Each row was made from one small tree. Brackets hold a mark, then the marks that hang from it, in alphabetical order. Every link used is in the known rows. Write each row's tree.
Each row is shifted at random along 8 fixed directions that mean nothing.
Known rows
{semu {bobi defu lumopud}}: -386  -18   92 -162  108   17   56  -79   33  201  113  -88  182   59   28  -97  234 -233 -135  222 -119  -63 -294 -313   93  389 -116 -237 -135  241 -128   -8  -15 -199  127  176 -237  -46 -312   28   76  205   15  -51   61  161 -147  -10 -103  -36  201   43 -178  100  165  -83  189 -383
{kunu {defu baten {semu {bobi lumopud pona satav}}}}:  106  186   90  -67 -265   -1  161  -48 -116  127   84  -66   93  134 -315 -141  331  138 -207  -41  -79  106  -11  -84  227   34 -278 -176   63  -41  250  -80   15  -14 -117 -152 -128 -105   40  -90 -129  108  145  244  198    8 -109 -104    5  215 -181  132  193 -190 -116   10  260 -109
{meves lumopud {naret {goseg {mekup satav} {moten pona}} semu}}:  363 -161 -518  -41   95  117  -57 -114  255 -206 -386 -168  176  109  -96  572 -245  335  -40 -384  -84 -459 -437 -184   99 -520   51  245 -309 -218 -368   82   37 -126  -95 -414  246  388 -142   20   40 -248  -93 -201 -597   62   26 -275  207  197 -700 -127 -259  138   47   -3  -59   96
{moten {semu {bobi lumopud {pona baten defu} satav}}}: -343   16  148  -88 -308  197  106   95 -462   28   40   39 -207   82  -24 -196  234   18 -230  257  -59  -47   60  236  334   98 -125   94   69  -29  121 -213  -35   53   69 -114 -259 -112  120  136 -167   48  351 -129  355  110   67  -42   68  186   77    1   35  -89 -185  141  219 -287
{kunu defu {pona baten}}: -608 -310  -17   12   -2  -47 -115   93  -12  133 -203  -64   91  221   71 -143  259  103  -23   54  -73   96  293  -14  -67  -76   24  -55  275   43  101  105  113 -273  328   39 -568 -584  237  143   61 -269   92  298   30  383  122  -15  172  -75  320  261   -9   -3    0    0  -44 -138
{bobi {lumopud meves} pona {satav {baten defu} pako}}:  -44  -89 -232  -51  -23   53   63  -55 -262 -294  -89  -77   98  252 -110  252  184  306  185  215   -6 -197 -355  192  220    7   63  -83 -265 -325   -9   -4 -272 -203  155  206   92   62    5   22  133  -74  149   80    1   36  174    6  121  136  171 -142 -241  141 -417  -76   40 -221
{baten {defu {semu {bobi pona}}}}: -133  -41 -104   91  -65   14   13  -63 -214   31 -146 -113  -13   86 -109   -5  121   35  -47   90 -208  144  273  -43  188  -90    3   87  243   16   36 -194  -79 -183   32 -224 -323 -273   42  106 -189 -201   52  104  -68  289  -73   20  102 -206 -201  -29 -131  -93  -64 -106  231  -53
{goseg {lumopud {bobi {defu semu} {pona baten} satav}} mekup}:  -88  -72 -194    8   47  205  212   -7 -490 -108   63 -114  -86  111   73    6 -185  194 -175  115  157 -390 -371  -12   72  269  -66   68 -256 -210  -47   57 -181  -79  -11  -40  449  541 -221  107 -182   53  307 -110 -172  275  169   91  -75  466 -142  129  -94   57  -94  368  265 -333
{lumopud {bobi defu satav} {meves {naret {goseg moten}}}}:   99  102 -275 -106 -123   95 -126  345 -344  213  160  -27   47  189   44  218 -322  233 -240 -104  205 -268  130  379  191 -233 -189  174 -199   36  150  -54 -129   78  -64 -384  141  409  199   17 -197  -77  193    1 -378  216    9  151    7  434 -173   91  -27  208 -283   69   84 -135
{mekup {baten {defu semu}} {satav {pako {bobi lumopud} kunu}}}: -372  -95 -168  323  -52  -80  100  -93   52 -250 -207   14  -48  456  -23  154  234  401  216  240 -197    7   31  138  142  122  102  -71   38 -245 -141   18  -30 -130   85   12 -175 -269  -56   25   69 -292  -32  -34  207  176  315  -75   67 -102  109  -45 -234 -212  -88 -112  109 -131
{baten {defu {semu {bobi lumopud satav}}}}: -291  152  -54   -1 -347   66  -23  -24 -270   21  -63  -22 -112  101 -170   19  292  237 -161  183  -50  224  241  188  270 -105 -198  -95  135    9  145  -32  -15   21   95 -175 -269 -182   78  160  -85 -150  248  132  256   45   55  137  146  107  -29   92  115  -72 -236  -12  228 -102
{lumopud {bobi {defu baten} satav} {meves naret}}:  369 -110  139  210  105  134  -95  221   43  119  103   -8  292  -89  322  517   -6  170   55  -11  128 -374   59  253  -18 -442  262  240  335   66  214   24  236  -18 -118  -67  258   80  282 -162  -13  -24   -9  -19 -589  305   57  353  -10  313  101  183  -72  243  -44 -124 -408  190
{defu baten {semu {bobi pona {satav {pako kunu}}}}}:  209   -6  207    8   31  278   60 -110 -280 -144 -549 -114 -168  -68 -127  215  730  437  226   98   32  180  191  302  207 -398  163    5  596   -4   18 -111   42   86  264 -380 -382 -318  255  280   28 -414  191  228  524  479   -5  -48  212 -225  -84 -141 -250 -262 -212   52   41  380
{bobi {lumopud meves} {satav {pako {baten defu} kunu}}}:  -68  153 -265  -31 -383 -165  -17  292  126 -141  357  194   74  326 -249 -109  -25  390 -288  119 -262 -110 -109   63  -50  314   -1 -304 -210 -539  324   73 -376  -45 -454 -119  -96 -227 -141 -488  -15 -146  -75  509 -144  308  105  -88 -295  280  -28   72  225   74 -240 -324    1 -460
{naret {goseg {lumopud meves} {moten pona}}}:  -84 -106  -97 -180  -10  -32  -53   14  134 -225  165 -202  260  130  124  541  -47   52 -115 -112  -69 -453 -340 -193   11  -92  -47 -205 -823   66  -22  339   76 -196  -63  255  -58  521 -357  -33  211  179   42 -130 -429 -294 -139  -22   49  114  170 -109 -116  269  -40 -229   73 -375
{baten {defu {semu {bobi lumopud pona satav}}}}: -144   72  120  -69  -30 -109   48 -252  221   61  -26   10  303  255 -276 -130  259   22  173  163 -379  -54 -306 -423   99  175  -69 -264 -154  -63 -211 -293  -35 -462    2   38 -386 -310  -43 -153 -202 -104  -81  165   24  -23 -206 -126   -4 -111 -270 -191 -177  -42 -170 -372  152 -334
{moten {pona baten defu} {semu {bobi {lumopud meves}}}}: -410 -239  -31   82 -187  130  229   75 -282 -116  154 -158 -195   78  223  179   28  -89 -302   92   26 -271   60  200  159   72   57  294  124 -183  129  160  -67  131  -82  -57   90  115 -359  111  144  155  311 -302  -74  274  156  137  -23  294  338  192   18   88  200  107  -93 -256
{moten {bobi lumopud} {pona {defu baten}} semu}:  -85 -146  118  -14  -48 -108  292 -128  -13  150 -203   20  118  232 -222  -17   26  -11    6  -35 -484 -211 -225 -385  240   59 -194  150 -411  -18 -179 -443  -20 -295 -135 -119 -402  -19 -260   84 -226  -31  -99 -262  335 -224 -172 -512  -33 -167 -134 -276 -184 -237  197 -352  134 -288
{naret {semu {defu baten}}}:  204  324   -5 -174 -236  111  164   35   75 -134  131 -394  182 -234 -185   93  408  -84 -608 -226  108   79  -71  -21  174 -211 -103 -147  163  124  190  245   67  258 -359 -225 -124 -144 -368  121  401  185  -55  214  194  189 -404 -281  -50  -78  105  143   73  -66  197 -145  -22  166
{lumopud {bobi {defu semu} {satav baten}} {meves {naret goseg}}}:  320  220 -282 -113 -241  -84  -29   -3 -106  253  -18   77  375  544 -407  253 -407  334   93 -191 -127 -291   34  257  241 -255 -334  227 -409  -75   38 -292   16  -73 -228 -281  144  208  309 -246 -308 -119   30   36 -270 -260 -157  -84   58  247 -406 -130   92  -54 -383 -291   -5   34
{bobi defu {lumopud meves} satav}:  109  -38  415   82   60  -36 -317  317 -309  148  120  -33  -44 -224  167 -116  285    6  -60  302 -189   78  188   -6    6 -164   25    6  422  256  399 -369 -130  -64   11 -177 -276   -9  309   66 -119   75   24   86  -53  356  -48   14  124  204  169  238  -78  224 -118 -144  224  -50
{satav {baten {defu {semu {bobi {lumopud meves}}}}} pako}: -541 -168 -287  152 -179   11  -20 -305 -493 -134 -297  -30 -151  440    6  453  219  385  274  355   33   56  251  405  244 -182  -42   81  -85 -178   39  101  -44 -136  413  157 -141 -170  145  136   47 -191  344  -31   27 -136  394  310  248  -21  248  -64   43   -4 -374 -103   59  -49
{naret {goseg mekup {moten {bobi defu}}}}: -299   -4 -229 -305 -220  115   77  143  -12   17   49  -79    5 -161   91  126  169   50 -534   48   70  -39    5   79  133 -134  -93 -259 -138  216   60  251  140 -110  104 -276 -329  130  -83  317  187 -108  133   77  -27  171  -79 -130  -68  171  136  132   67  235  -38  -14   43 -357
{kunu {defu baten {semu {bobi {lumopud meves} pona satav}}}}:  106  -65  403   68  -40  -73  106 -131  532   -1  248 -138  365  -31   55   80  632   15    8    9  -86 -101 -173 -283 -193 -150  221 -314  557  -93  245  150  232 -284 -152  -31 -199 -366   30 -301  218   72  -90  372 -329  349 -148   76  -61  281  134  327   96  208   39 -353 -370  -14
{lumopud {bobi {pona defu}} {meves naret}}: -176   30  -77  -77  -58   66   94    7 -221  296 -191  -63   55  339 -165   72  105   82  137 -182   45    7  186  241  124 -273  -29  105  -46   73  -52 -273  -38 -190  155 -231 -345  -39  259  175 -209 -253  241  105   50  167 -104  -66  124  -38 -135  -84 -272   82 -275 -123 -152  148
{satav {pako baten {bobi {lumopud meves}} {kunu {pona defu}}}}: -447 -227  726  162  149  136 -178  204  301 -382  281 -185   10 -329  660  145  786  -60   77  437  -24  103  407  204 -280    9  735 -135  755  265  289  216  290  133   24  317 -441 -458  215   83  188   58 -152   30  111  733   43  228  -11 -223  643  222 -229  204   50  -26 -217 -124
{defu baten {semu {bobi {lumopud meves} satav}}}:  352  -53  206  222 -148 -106 -181  -13    2   25  175  154  207  156  105  505   76  297   47  126 -132 -252   41   41   75 -243  -15   53  -54 -109  313   44  284  -78 -237  110  121   -8  199 -379  -78  157  111   34 -534 -282   56  401   13  297   86   66  297   47 -121 -331  -41  -13
{goseg {lumopud meves} mekup moten}:  525    5  141  -43   11   24 -323  197 -244 -178  127  -54   38 -360  149  568  -50   85 -160  119 -139 -178  123 -143   65 -328   21  -26 -555  367  262  112  181  -78 -143  110  -11  608  189   38 -139  155   62 -127 -535 -400 -112  212  212    3   45   20  121  285 -219 -254  193  -89
{pona baten {defu semu}}:   23 -269  -58  250   24  136 -224    0  -76 -111 -244   30  153   69  230  333  -68  275  128  -39 -101 -192  145  111  111 -324  143  520  207 -234  -66   38  211 -182  -29  -29  -69 -336  153   65  118 -230  149  -50 -327  205  204  225  258  -51  180   36   20  -31   84 -151 -220  156
{semu {bobi {lumopud {meves {naret goseg}}} pona} {defu baten}}:  107  182   28 -146  110   -4  -86 -354 -354  206 -354  -78  226  477 -225  466   80  199  348 -166   16 -177 -241  135  309 -222 -231  237 -462 -100  -91 -235  -57 -152  274   58 -188  134  117 -109 -178   89  356  -79  -62 -236  101  -11  125  -29 -244 -360 -139  -30 -220 -127   64   80
{naret {goseg lumopud mekup} {semu {defu baten}}}:   64  159 -266 -149  -58   16 -154 -209 -430  -99 -171 -232    3  162  -56  291  -66  330 -274  -69  106 -164 -252  -74  143 -158 -265  136 -422 -223   63   98 -111   37  -28 -135   -7  275 -167   77  -48   79  243   35 -127  -18  140 -173   58  108 -275  -48  139    6  -28   59  330  -72
{moten {pako {bobi defu lumopud pona satav}}}:   66  100  355 -171   54   26  122  110   90  -45 -126   12   63 -138 -139 -118  560  181   29  114 -270  123 -226  -99  113  -66  177 -130  263   -2   27 -319  -47 -237   59 -288 -495 -162   55  111   15 -212 -112   44  426  486  -73 -360    0  -20    2 -175 -384   15 -134 -129   94  -92
{goseg {mekup satav} {moten {pako bobi} pona {semu defu}}}:  149  -13 -154  -14 -159 -233  423  326   77  -46  215 -204 -249 -249 -154 -257 -257 -278 -736  -23 -371 -114   -3 -599   88  392 -145   55 -134  106    1 -138 -334  115 -577 -686    9  382 -607  -19 -246  116 -329 -207   -6  439 -405 -471 -411   55 -314  109  -44  -60  507 -146  412 -518
{baten {defu {semu {bobi satav}}}}:  228  311  -19 -147 -313   32   43  -14  106   -5  -47  -74  226  -14 -371   92  172   81 -169  -42 -200  136  172  -15  286 -161 -181  -85   22  180  -22  -64  110   -8 -193 -239 -260 -154   25   78  -61 -160  -29  164  154  -63 -347   15  145 -181 -170  -54   11 -140 -159 -287   61    2
{semu {bobi lumopud} defu}: -489 -173   34  -31    0  -40 -198  -94 -164  115 -155    8  -78  156   69  228  226   75   -2  278  -67   96   20  -62  118   47  -22   87   83  -17   48   74  128  -99  331   98 -322 -317  -25  -77  -18   32  289   60  -91  173  271  281   28   43  207   84  135  106   69  -36  110 -155
{defu baten {semu {bobi lumopud {satav pako}}}}:  100  -62  521   16  248  130  -16 -366   62   67 -414 -179  148  -62   28   77  850  107  419  160  -83   96 -179 -267   38 -180   75 -149  346  343 -312 -252  100 -244  281  -67 -555 -266  139  280   60 -107 -100    1  451  248 -242  -86  183 -358   76 -198 -375 -102   -9 -258  -11  246
{meves {lumopud {bobi {pona defu}}} {naret goseg}}: -605  -69  -16  -94 -206  257  -49  -20  239  189  -30  -73  146  192   98  -37  356    1  -20 -177   84   88  112  178  -77 -421  180 -143  287  306   36  -59  217 -222  156 -161 -539 -352  361  140   41 -174   12  170 -140  417    2 -122  153   38 -187   79 -145  233 -166  -46 -340  101
{meves {naret {goseg {mekup {satav baten}} moten} semu}}:   69 -181 -416   63   86  244 -105   35 -173 -216 -112 -315    1 -186  324  481  -26  159 -289   17  296 -363  -71  261  142 -347   54  201   48   38 -127  304   95  225   45 -238  319  372   73  284  159  -13   97 -298 -352  255  -14    6   84  217  -77  165 -133  221   17  266   78   79
{moten bobi pako semu}: -551 -226  -60   45 -137  -17  304   56   54  -64    1   84  -90   36   56  286  126  145 -266  171 -110 -147  -34  118  121  -47    1 -116 -238  124   45  211  258  -61   -9  -18 -240  -50 -261  196  205 -173  -21 -287  194  -40  -59    1   29  -38  516  -85 -125   42  211 -263  -83 -335
{kunu {defu baten semu} pona}:  -69  -30  151  127 -147  -55  -27   23  141   52   21 -156  270    9  -32   50  286   73 -131  -76 -113  130  399 -118   42 -283  -65 -160  173  270  325  122  334 -113  -76  105 -295 -424  181   32   55  -22 -101  273  -23  -75 -210  -34  200 -139  158  253  177 -156   58 -200   41    4
{meves lumopud {naret goseg {semu bobi}}}: -859 -124  -71   53  -75  222  -95  -57    9  175  170 -279  -78   33  352 -109  349 -195 -405   58  243   24  141  139 -148  -71   19 -224  378  438   85  187   43  144  107 -171 -309 -132    3  223  114  141  -42  -82 -141  577  -70   14   -1   77  -45  231 -156  229  153  173   69 -101
{kunu {defu baten {semu bobi}} pona}: -434 -103   -2   69 -140   90  169 -149  136  -44  -10 -224  194   99  131  325  389   81 -152   -1  211   33  275  117   95 -147    4 -187  219  154  173  559  456   26  192  275  -72 -341  -83  111  285   19  172  152  -19   12  -18  315  142    3  413  321  146  -81  129   89 -116  -84
{naret {semu bobi defu}}:   89   90   70  -31 -131 -115 -315   52 -138  -40  188  -34  128  -24  -22  380 -173  -79 -266  252 -224  -48  248  -32  262 -102  -89  254 -173  231  184  -63  366  200 -231  117   -5 -169  131 -244 -264  294   29 -137 -339 -298  -88  254   84 -181 -105  -97  253  -95    4 -213  347 -162
{goseg {mekup baten {satav {pako bobi}}}}: -120 -321 -588  134 -139   33  291  134   84 -149 -175  -48 -199  266  128  269  162  396 -314  -34  217  -87 -104  222   66   87  196  -41  244 -373  -80  483  -11  -24   75 -289  142   67 -238  101  345 -237  144   89 -215  630  341   62 -178  345  284  257  -76  147  114  248 -129  -37
{goseg {mekup {defu baten semu} satav} {moten bobi}}:  273 -217 -121  320  -29   -6  165    1  306 -220  -86   22  199 -151  287  673   35  210 -138   10  -58 -359  -26    9  157 -426  146   14  -19   61  -24  345  572 -182 -124  -51  180   96   -8   -4  239  -62   -8 -165 -533 -281   35  207   60  177  200  170  121   72  191 -280 -254  -18
{naret goseg {semu bobi {defu baten}}}: -222  102   44 -178  -57  -68 -154 -325  125   19  -83 -155  347  283   44  395  228   43  -40   67  -15 -142 -137  -41  120 -203  -94    1 -130   49 -101  110  330  -65   78  105 -375 -365  -23 -101   98  104   66   37 -124 -115  -94    6    8 -216   18 -178   56  -55   46 -274   -3  -76

Which tree is each row?
  55  -87 -219   57   72  183  129   12 -147 -185  -66 -153  104   -3   -2  281  -10  184 -119  -42   26 -192 -207   63  247  -72   49  132    6 -234   51  169   19  -96  -20   21  286   52 -336   72  248  -67  154  -12 -190  197   22   67  134  161  133   49 -171   28  108   73   98  -80 -> {bobi {defu semu} pona}
  94  157  279 -235  219   16 -249 -279 -104 -165  -89 -369  168   29   19  478  348   27   95   63   68  -29 -182   71  158 -297   34  242  141   93  -92   -9  120  135   98  -40 -176   44  -75  167  162  153  162 -182  -17  146  -93  109  291 -135   82 -110 -239  139   14 -126   37  174 -> {naret goseg {semu {bobi {lumopud meves}} defu}}
-214   73 -101 -130 -260   96  171   27 -198  145  -52 -165 -192   49 -146 -250  535  113 -428   15  192  205 -102  -35  134  188 -163 -194  388  -89  120   91 -298  116   48 -387 -262 -254 -229   29  174   81  181  394  325  678   59  -94 -235  238   48  221  155    0   59  110  103  -63 -> {semu {bobi lumopud {satav pako}} {defu baten}}
 -93 -214 -144  130  -24  -23   87   77 -151  -27 -130 -119  -83 -103  194  156   89   52 -251   23 -189 -178   -7 -342   13 -139   15 -156 -288   74  126   91  -13 -321   82 -115 -278  231 -150   41  -58   14   38   36 -278    0   96 -239 -116   97  -78  107  102   96   82  -87  180 -279 -> {goseg lumopud {mekup {defu baten}} {moten pona}}
-392 -243  352   29   -6  394  -60  114   49 -430  247 -158  -38 -457  492  181  704  -98  -81  578  147  -64   21  294   62   73  517 -143  641  234  177  278  313  275  151  350   28 -326  206   87  279  246  122  -48  153  543  135  300    2   45  474  205  -57  181  -97  240 -107 -206 -> {semu {bobi lumopud {pona defu} {satav baten {pako kunu}}}}
  48 -174 -210 -150  104   30  161  233  185 -116  202 -111  204  170 -167 -116  -59   76 -191   90  -28 -237 -222 -138    5  467   91 -171  -80   28 -109  107 -109  116 -289   13  230  -35 -165 -116  -43    1 -249  184   -1  494 -260  -56 -219  -39   -8   74 -209  -78   18   65  110 -310 -> {lumopud {bobi {satav baten {pako {kunu pona}}}}}
-289 -469 -164  509  282 -310 -140   55   64  131 -193  157  198  536  325  220 -220   80  326  254 -325 -333  -91 -111   54   69   75  141  -82  -19 -137 -113  200 -435  249  259 -112 -212  132 -233  -24   -8  -28 -189 -550  -60  261  105   54   14  350   67 -196   52  199 -233   73 -257 -> {mekup baten defu satav}
-428 -326 -303  -22  118   59   39   10   98 -119 -207  -88  134  254    3  -93  100  148   40  115  -79 -128  -66 -112   18  288  150  -25   48 -197 -192  136 -121 -159  128  103 -175 -481 -121   31  170 -237  -51  266   92  525   43 -146  -33 -225  167   53 -202  -51   48  -24  -41 -277 -> {satav baten {pako {kunu {pona defu}}}}
 -75  -33 -393  164 -116  170  -87  201 -292   64  104 -109 -112   42  -34   38 -236  113 -481 -175   57  -87   81  129  119 -113 -148  149 -102   49  218   33 -164  221 -293 -261  242  202  -90   31  -73   82  -41 -102 -316  214   27  -41   98  197 -314  126  -29   34   77  153  268    5 -> {meves lumopud {naret semu}}
 361 -402 -324  102  114  -16 -147  147    4 -142 -126  -10   56 -135  176  310 -120  123  -78  209 -153 -282  -95 -264   67  -42  118   95 -122   64 -150   61   28 -176  -61  -90  133  136  141  -53  -16  -37 -152  -55 -546  149  -12   40  -23   -5  -24   68   -7  160   15 -141  120 -118 -> {goseg {mekup {satav baten pako}} moten}
  10   99  -65  -93  -66   34   40   -9 -449  222 -243 -170  -77   76 -138   64  155  -32 -241  -42   35  171  173   19  274   35 -279  165   79  155   70  -34 -134  148  107 -237 -274  -39 -137  144  -65   97  240   93  200  244  -77   14  -54 -145   26   53   36 -161  152   71  252   62 -> {semu bobi {defu baten}}
 370   20   95  102  228  119   63   89    1 -345   64 -184  138 -206 -122  186  -46  177 -133 -133  -99  -89   40  -33  173   76  126  402  251  -61   67  182   62  311 -382  -86  368   -9 -201   26  103   41  -74 -195    8  458   16  135  210 -120    4  138  -86 -267  287  156   37   11 -> {moten {pako {kunu {defu {semu {bobi lumopud}}} {pona baten}}}}
 227  -64   27  171  158  131   32  -51  -68 -317   73 -302  210  -54  107  355   52   52  -36  -95   51 -189   28   78  132 -103  222  307  286 -112    3  214  -32   25 -201   56  283   54 -217  111  218   58   48 -144 -374  351    6  331  204    2  161  173 -197   44   88   19 -148   69 -> {kunu {pona {baten {defu {semu {bobi {lumopud meves}}}}}}}
 335  194   -1   36 -210   79   -3  -35  -44  -55  -48   20  358   22 -115  490   17  213  -67  -66 -146 -142   44   89  334 -363 -172   18 -362  114  184   83  362  -83 -174  195   46  -37   -7  -57  147   45   40   -9 -102 -554 -145   27  191  -77  127 -104  158 -188  -54 -315   28   46 -> {bobi {defu baten semu}}
-387  -43  -77   48 -156    7  -68   85 -452  204  -62  129 -124  379  -76  142  132  325   63  121   55 -129  -31  345  159  -94 -197 -172 -405 -136  246 -117 -107 -138  285   95 -113  121  254  -45 -188  -62  428   84   27 -201  190   88   80  411   68  -57  -36  154 -429   13  206 -216 -> {bobi {lumopud {meves naret}} pona satav}
 116  -51  446 -104 -184   66  -49  135  320 -235  178  -30  240 -166  140  236  621   48   36  196 -153  -15   33  171   20 -267  399  -90  410   -4  261    5  322 -114  -67   69 -332 -246  366  -87  153   37   -3  127  -47  198  -49   10   21  142  298   94  -23  251 -312 -234 -304   33 -> {pako {bobi {lumopud meves} {pona defu} {satav baten}}}
 304  -84  496  -16  202  158 -223  -87  -69 -188  -68  -59  294 -126  227  502  315  -68  354  125 -145 -192  -40  122  170 -336  328  351  130  155  -53 -153  330 -152   81  287 -182  -68  335   53   46  148  188 -269 -240  -39   28  266  316 -201  235 -168 -230  114 -166 -192 -239  157 -> {semu {bobi {lumopud meves} {pona baten defu}}}
-631 -117   87   61  -25  139   71 -407 -173  129 -507  -22   82  376  220  295  486  240  379  205  173  -80   -7  189  147 -131 -124  -33   29  -15 -309  144  249 -220  636  182 -421 -322   55  320  110 -247  450   23  379  -66   94  250  154  -88  367  -63 -166  -97  -70  -15 -125  -62 -> {pona {defu baten {semu {bobi satav}}}}
 -83 -119 -183  -14  -31   37   41  153   80   30  122   -6   75  101   33  -15   69  184 -251  135   69 -143  -49  -44   13  344  -38  -91  177 -159   94  268  -67  128 -123  -77   86 -233 -111 -184   29  -26    5  301  -61  556  123  194 -175  111   79  218   88  -75  135   70   20 -310 -> {semu {bobi {satav {pako {kunu {defu baten}}}}}}
-240  130  -77  -35 -235   98   97  112 -260   85  241  -33  113   46   43   53  155   19 -402   91   50  -84 -141   71  239  118 -266 -286 -370  112  301  166    7   -6  -61  263    5   79 -241   24  213  300  162   33   89 -208  -10  -57  -91  214  331  127  144  -12   20    8  230 -308 -> {bobi {defu baten} lumopud}
